Here is a tiny trained network, its code and every weight. The questions are about switching its units off for an input and a class, where a switched-off unit gives its printed mean instead of its output.

import numpy as np


def w(rows, s, z=0):
    codes = np.array(rows[::2]) - 128.0
    scale = np.full(codes.shape[1], s)
    scale[-1] = z or s
    return codes * scale


def norm(h):
    return h / np.sqrt((h * h).mean(-1, keepdims=True) + 1e-5)


def f(y):
    return y / 2 * (1 + np.tanh(0.7978845608 * (y + 0.044715 * y**3)))


def log_softmax(a):
    a = a - a.max(-1, keepdims=True)
    return a - np.log(np.exp(a).sum(-1, keepdims=True))


def net(x, mask):
    res = np.array(x, float).reshape(1, 4) / 4 @ E
    u = 0
    for l in range(2):
        y = f(norm(res) @ A[l][:, :-1].T + A[l][:, -1])
        res = res + np.where(mask[u : u + 4], y, B[l][:, -1]) @ B[l][:, :-1]
        u += 4
    return log_softmax(norm(res)[-1] @ U[:, :-1].T + U[:, -1])


A, B = {}, {}
E = w([
[60,132,127,150,217,207,114,125,112],'x0',
[122,96,66,128,85,161,108,106,165],'x1',
[117,119,202,131,98,174,75,130,128],'x2',
[95,197,105,171,255,105,202,213,71],'x3',
],0.0028)
A[0] = w([
[117,173,201,117,171,129,168,193,86,4],'0.n0',
[111,186,174,170,166,169,171,133,84,77],'0.n1',
[64,192,5,164,252,139,203,190,105,76],'0.n2',
[237,94,150,135,39,52,129,103,137,100],'0.n3',
],0.0034,0.0019)
B[0] = w([
[93,76,178,95,132,104,70,204,194,147],'0.n0',
[194,107,128,108,129,3,90,123,138,153],'0.n1',
[123,112,33,212,196,95,193,74,133,254],'0.n2',
[100,181,111,123,142,139,169,113,97,191],'0.n3',
],0.0046,0.004)
A[1] = w([
[163,163,97,73,63,109,180,120,149,87],'1.n0',
[134,116,197,117,181,69,75,190,151,6],'1.n1',
[105,86,127,119,104,255,83,71,152,53],'1.n2',
[47,112,172,125,166,155,114,152,111,130],'1.n3',
],0.0059,0.0014)
B[1] = w([
[127,187,213,109,113,102,132,99,143,189],'1.n0',
[163,130,122,103,100,170,26,192,106,159],'1.n1',
[66,2,104,136,140,246,134,153,129,253],'1.n2',
[161,150,115,101,93,56,147,141,114,155],'1.n3',
],0.007,0.0044)
U = w([
[179,161,150,81,139,93,2,223,86,5],'0',
[81,42,129,99,106,215,115,116,132,192],'1',
[145,251,210,72,63,79,163,56,142,112],'2',
[140,156,29,174,211,63,200,116,120,209],'3',
],0.0086,0.0018)

Each question gives the input, the list of numbers given to net, and the class t.
The units are the neurons (one row each of A and B). Each row of codes is followed by its name. A weight is (code - 128) times the scale printed after its matrix; where a second scale follows, it is the last column's (A, B and U).
mask holds one flag per neuron, layer by layer. A switched-off neuron (its flag False) gives its mean, the last column of its row in B, instead of its output. The means were averaged over made-up inputs and are rounded, as every weight is.
A unit's drop is (log p(t) with every unit on - log p(t) with that unit switched off) / (log p(t) with every unit on - log p(t) with every unit switched off).
The circuit of an input: a set's keep is (log p(t) with only the set's units on - log p(t) with every unit switched off) / (log p(t) with every unit on - log p(t) with every unit switched off). Starting from all 8 units, units are removed one at a time, each time the one whose removal leaves the highest keep (on an exact tie, the one counted first), for as long as the keep stays at least 0.8.
units of the circuit, in order: the units of the circuit, biggest drop first
unit that matters most: the unit with the biggest drop
k most important neurons: the k neurons with the biggest drops, biggest first
drop of u: that unit's drop, to one decimal
input [4,7,4,4], class 3: units of the circuit, in order : (1.n2; 0.n2)
input [-8,0,3,-8], class 2: unit that matters most : 1.n0
input [6,-3,8,0], class 0: units of the circuit, in order : (0.n1; 1.n3)
input [1,0,-6,-3], class 2: 2 most important neurons : (1.n0; 0.n2)
input [7,-5,6,6], class 0: 3 most important neurons : (0.n0; 1.n1; 0.n1)
input [-1,-1,1,0], class 2: 3 most important neurons : (0.n3; 0.n2; 1.n2)
input [4,3,7,5], class 3: 3 most important neurons : (0.n2; 1.n2; 1.n0)
input [7,8,-2,2], class 3: 2 most important neurons : (0.n2; 1.n2)
input [-1,-8,-3,-3], class 2: 3 most important neurons : (0.n3; 1.n2; 0.n2)
input [-4,1,3,2], class 2: drop of 0.n2 : 0.1
input [7,0,8,5], class 0: drop of 0.n2 : -0.1
